Here is a tiny trained network, its code and every weight. The questions are about switching its units off for an input and a class, where a switched-off unit gives its printed mean instead of its output.

import numpy as np


def w(rows, s, z=0):
    codes = np.array(rows[::2]) - 128.0
    scale = np.full(codes.shape[1], s)
    scale[-1] = z or s
    return codes * scale


def f(y):
    return np.maximum(y, 0)


def log_softmax(a):
    a = a - a.max(-1, keepdims=True)
    return a - np.log(np.exp(a).sum(-1, keepdims=True))


def net(x, mask):
    res = np.array(x, float).reshape(1, 6) / 4 @ E
    y = f(res @ A[0][:, :-1].T + A[0][:, -1])
    res = res + np.where(mask, y, B[0][:, -1]) @ B[0][:, :-1]
    return log_softmax(res[-1] @ U[:, :-1].T + U[:, -1])


A, B = {}, {}
E = w([
[162,133,176,22,94,175,7],'x0',
[105,63,185,70,67,2,129],'x1',
[176,122,127,202,15,137,140],'x2',
[164,250,129,71,71,124,163],'x3',
[127,187,161,199,157,102,40],'x4',
[147,137,29,121,95,125,83],'x5',
],0.01)
A[0] = w([
[88,36,128,187,195,139,138,253],'N0',
[168,94,215,71,145,130,90,197],'N1',
[77,20,167,127,100,114,101,162],'N2',
[81,149,94,33,108,96,149,197],'N3',
[129,157,179,180,189,138,105,190],'N4',
[112,115,104,127,193,149,81,187],'N5',
[82,154,86,160,189,132,96,171],'N6',
[93,23,139,111,134,150,140,110],'N7',
[154,206,90,94,177,177,137,176],'N8',
[164,209,101,137,140,180,176,210],'N9',
[92,214,98,88,92,113,152,116],'N10',
[194,206,75,117,122,209,169,235],'N11',
[128,77,180,148,132,160,83,158],'N12',
[146,121,8,138,119,158,94,133],'N13',
[168,152,121,249,97,185,145,171],'N14',
[177,177,142,41,63,137,100,223],'N15',
[173,142,177,83,62,87,129,168],'N16',
[97,108,111,142,158,63,144,99],'N17',
[150,16,109,123,163,137,156,118],'N18',
[95,130,108,149,67,10,170,200],'N19',
],0.012,0.0048)
B[0] = w([
[29,129,125,163,151,47,194,232],'N0',
[91,161,184,92,95,115,97,234],'N1',
[126,84,163,116,96,53,140,216],'N2',
[177,89,204,84,132,139,122,207],'N3',
[83,215,100,165,135,91,148,206],'N4',
[42,161,120,110,200,63,88,196],'N5',
[80,161,93,114,167,87,93,197],'N6',
[70,74,121,80,87,99,175,186],'N7',
[84,160,114,86,201,223,123,205],'N8',
[110,106,110,162,164,222,151,216],'N9',
[233,163,129,105,178,174,150,188],'N10',
[131,87,106,150,154,250,116,237],'N11',
[78,151,102,118,103,71,131,196],'N12',
[149,72,20,106,166,121,76,203],'N13',
[133,133,48,231,76,136,139,239],'N14',
[154,83,169,65,59,193,71,248],'N15',
[181,122,186,166,71,130,106,218],'N16',
[132,135,122,132,210,103,154,164],'N17',
[44,47,115,108,105,93,199,184],'N18',
[254,103,111,147,159,100,199,212],'N19',
],0.0092,0.015)
U = w([
[92,248,105,145,190,74,126,105],'0',
[224,143,150,109,170,40,171,172],'1',
[79,57,135,92,113,64,201,95],'2',
[149,130,184,61,47,126,28,250],'3',
[246,98,177,92,73,111,137,56],'4',
[155,170,145,80,166,240,158,112],'5',
[145,115,25,83,176,168,64,42],'6',
[162,138,46,253,79,139,143,188],'7',
],0.011,0.0014)

Each question gives the input, the list of numbers given to net, and the class t.
The units are the neurons (one row each of A and B). Each row of codes is followed by its name. A weight is (code - 128) times the scale printed after its matrix; where a second scale follows, it is the last column's (A, B and U).
mask holds one flag per neuron, in row order. A switched-off neuron (its flag False) gives its mean, the last column of its row in B, instead of its output. The means were averaged over made-up inputs and are rounded, as every weight is.
A unit's drop is (log p(t) with every unit on - log p(t) with that unit switched off) / (log p(t) with every unit on - log p(t) with every unit switched off).
The circuit of an input: a set's keep is (log p(t) with only the set's units on - log p(t) with every unit switched off) / (log p(t) with every unit on - log p(t) with every unit switched off). Starting from the 12 units with the biggest drops (on a tie, the unit counted first), units are removed one at a time, each time the one whose removal leaves the highest keep (on an exact tie, the one counted first), for as long as the keep stays at least 0.8.
circuit, biggest first: the units of the circuit, biggest drop first
top k neurons: the k neurons with the biggest drops, biggest first
drop of u: that unit's drop, to one decimal
input [4,-2,8,0,-4,-5], class 3: top 3 neurons => [N19, N15, N0]
input [-8,6,-3,-1,2,8], class 1: circuit, biggest first => [N19]
input [3,1,0,-3,4,4], class 0: circuit, biggest first => [N15, N11]
input [4,1,1,7,-1,5], class 5: top 4 neurons => [N10, N11, N8, N2]
input [2,2,-5,7,-3,-4], class 3: top 2 neurons => [N15, N16]
input [4,-3,8,7,4,-6], class 5: top 2 neurons => [N15, N11]
input [1,2,4,5,4,-7], class 4: circuit, biggest first => [N5, N16]
input [6,8,-7,4,-6,-2], class 3: top 2 neurons => [N1, N15]
input [4,-7,1,7,-2,8], class 5: top 3 neurons => [N8, N10, N9]
input [6,8,7,-2,-8,-5], class 4: top 2 neurons => [N19, N16]
input [5,-1,7,0,-6,3], class 3: top 2 neurons => [N19, N15]
input [0,2,6,-6,0,7], class 2: top 2 neurons => [N18, N2]
input [-6,-6,-1,8,5,-5], class 5: top 2 neurons => [N8, N11]
input [4,0,6,-1,-3,7], class 3: circuit, biggest first => [N15]
input [-3,-8,-2,-6,1,2], class 0: drop of N0 => 0.3
input [3,6,3,5,-1,-5], class 4: drop of N19 => 0.4
input [-7,3,2,3,-5,8], class 1: drop of N15 => 0.2
